Here is a tiny trained network, its code and every weight. The questions are about switching its units off for an input and a target symbol, where a switched-off unit gives its printed mean instead of its output.

import numpy as np


def w(rows, s, z=0):
    codes = np.array(rows[::2]) - 128.0
    scale = np.full(codes.shape[1], s)
    scale[-1] = z or s
    return codes * scale


def norm(h):
    return h / np.sqrt((h * h).mean(-1, keepdims=True) + 1e-5)


def f(y):
    return np.maximum(y, 0)


def softmax(a):
    e = np.exp(a - a.max(-1, keepdims=True))
    return e / e.sum(-1, keepdims=True)


def log_softmax(a):
    a = a - a.max(-1, keepdims=True)
    return a - np.log(np.exp(a).sum(-1, keepdims=True))


def net(x, mask):
    ids = ['ΠΣΨζημξτφ'.index(c) for c in x.split()]
    T = len(ids)
    res = E[ids] + P[:T]
    r = norm(res)
    for j in range(3):
        rows = slice(2 * j, 2 * j + 2)
        q, k, v = (r @ M[0][rows].T for M in (Q, K, V))
        z = softmax(np.where(np.tri(T) > 0, q @ k.T / 2**0.5, -1e9)) @ v
        o = O[0][rows]
        res = res + np.where(mask[j], z, o[:, -1]) @ o[:, :-1]
    y = f(norm(res) @ A[0][:, :-1].T + A[0][:, -1])
    res = res + np.where(mask[3:15], y, B[0][:, -1]) @ B[0][:, :-1]
    return log_softmax(norm(res)[-1] @ U[:, :-1].T + U[:, -1])


Q, K, V, O, A, B = {}, {}, {}, {}, {}, {}
E = w([
[130,143,76,92,133],'Π',
[127,161,218,218,78],'Σ',
[114,200,170,128,152],'Ψ',
[207,140,152,63,167],'ζ',
[155,126,224,107,188],'η',
[120,134,160,155,134],'μ',
[228,185,205,56,248],'ξ',
[93,125,156,88,79],'τ',
[244,83,180,104,110],'φ',
],0.014)
P = w([
[97,59,39,68,196],'0',
[112,79,150,121,255],'1',
[134,140,125,127,112],'2',
[223,113,117,67,206],'3',
[173,163,172,120,64],'4',
[205,191,157,190,238],'5',
],0.0095)
Q[0] = w([
[97,12,99,172,127],'head 1',
[133,66,215,103,206],'head 1',
[181,80,105,92,157],'head 2',
[30,68,86,192,86],'head 2',
[57,189,135,143,48],'head 3',
[106,127,231,158,155],'head 3',
],0.011)
K[0] = w([
[54,154,48,199,255],'head 1',
[112,179,94,130,81],'head 1',
[165,240,59,114,115],'head 2',
[82,100,141,102,231],'head 2',
[149,52,182,82,198],'head 3',
[193,71,139,94,113],'head 3',
],0.0089)
V[0] = w([
[219,112,187,115,192],'head 1',
[30,102,150,65,64],'head 1',
[190,84,74,96,127],'head 2',
[73,255,129,85,135],'head 2',
[182,74,173,143,152],'head 3',
[107,70,80,180,71],'head 3',
],0.0095)
O[0] = w([
[93,78,190,120,132,254],'head 1',
[177,246,136,144,95,94],'head 1',
[42,151,173,136,82,152],'head 2',
[133,149,92,41,155,122],'head 2',
[172,63,147,157,99,188],'head 3',
[106,151,84,134,98,32],'head 3',
],0.011,0.0079)
A[0] = w([
[108,34,174,127,153,209],'neuron 1',
[95,87,52,101,88,102],'neuron 2',
[166,103,184,166,93,243],'neuron 3',
[214,157,59,84,144,251],'neuron 4',
[108,126,50,119,114,72],'neuron 5',
[113,140,131,97,149,73],'neuron 6',
[180,149,177,41,160,132],'neuron 7',
[182,161,226,89,192,106],'neuron 8',
[166,168,128,192,114,173],'neuron 9',
[210,254,108,152,164,170],'neuron 10',
[97,144,93,113,138,105],'neuron 11',
[99,72,177,144,87,37],'neuron 12',
],0.009,0.0023)
B[0] = w([
[172,133,164,187,167,250],'neuron 1',
[165,127,76,211,74,130],'neuron 2',
[88,192,143,136,157,209],'neuron 3',
[90,137,145,221,45,165],'neuron 4',
[169,94,52,254,130,130],'neuron 5',
[137,149,89,92,121,139],'neuron 6',
[118,122,150,208,180,206],'neuron 7',
[92,136,51,143,121,237],'neuron 8',
[242,216,156,102,227,142],'neuron 9',
[86,123,175,116,57,166],'neuron 10',
[135,115,150,145,139,133],'neuron 11',
[96,123,140,58,86,183],'neuron 12',
],0.0065,0.011)
U = w([
[140,128,53,200,108,186],'Π',
[170,141,130,82,182,152],'Σ',
[88,137,190,96,115,43],'Ψ',
[156,143,121,162,125,108],'ζ',
[60,117,164,189,99,90],'η',
[108,97,206,97,24,254],'μ',
[62,229,143,90,160,134],'ξ',
[101,125,171,105,109,86],'τ',
[119,254,206,86,65,102],'φ',
],0.0092,0.0026)

Each question gives the input, a string of symbols that net reads in full, and the target symbol t.
The units are the heads (2 rows each of Q, K, V and O) and the neurons (one row each of A and B). Each row of codes is followed by its name. A weight is (code - 128) times the scale printed after its matrix; where a second scale follows, it is the last column's (O, A, B and U).
mask holds one flag per unit, heads first, then neurons. A switched-off unit (its flag False) gives its mean, the last column of its rows in O or B, instead of its output. The means were averaged over made-up inputs and are rounded, as every weight is.
A unit's drop is (log p(t) with every unit on - log p(t) with that unit switched off) / (log p(t) with every unit on - log p(t) with every unit switched off).
The circuit of an input: a set's keep is (log p(t) with only the set's units on - log p(t) with every unit switched off) / (log p(t) with every unit on - log p(t) with every unit switched off). Starting from the 12 units with the biggest drops (on a tie, the unit counted first), units are removed one at a time, each time the one whose removal leaves the highest keep (on an exact tie, the one counted first), for as long as the keep stays at least 0.8.
circuit, biggest first: the units of the circuit, biggest drop first
unit that matters most: the unit with the biggest drop
k most important neurons: the k neurons with the biggest drops, biggest first
heads that matter: for each layer, one digit per head in row order, 1 if its drop is at least 0.15 and else 0, layers parted by /
drop when u is switched off: that unit's drop, to one decimal
input Σ Π Ψ τ, target Σ: unit that matters most	head 2
input τ ζ Ψ, target φ: 2 most important neurons	(neuron 10; neuron 1)
input φ μ Ψ μ, target Σ: heads that matter	010
input Π Π Ψ Ψ Ψ, target ξ: heads that matter	011
input μ φ Π Π, target ξ: heads that matter	011
input φ ζ Π ζ, target ξ: circuit, biggest first	(head 3; head 2)
input Ψ Π τ Ψ Π ζ, target φ: circuit, biggest first	(head 1; neuron 10)
input ζ φ μ μ Π ζ, target ξ: circuit, biggest first	(head 2; head 3; neuron 8)
input Σ Σ Π η, target ξ: heads that matter	111
input ζ Ψ τ μ μ, target φ: 3 most important neurons	(neuron 10; neuron 1; neuron 9)
input Ψ Π Σ Ψ, target Π: circuit, biggest first	(head 2; neuron 4; head 1; neuron 8)
input φ μ ξ μ τ, target φ: 2 most important neurons	(neuron 3; neuron 9)
input Ψ μ φ Ψ τ η, target φ: 2 most important neurons	(neuron 10; neuron 1)
input φ η τ ζ, target φ: unit that matters most	head 1
input Ψ φ τ η, target φ: drop when neuron 10 is switched off	0.2
input μ Π Ψ Ψ, target Σ: drop when neuron 3 is switched off	0.1
input φ Ψ τ φ, target φ: drop when neuron 1 is switched off	0.1
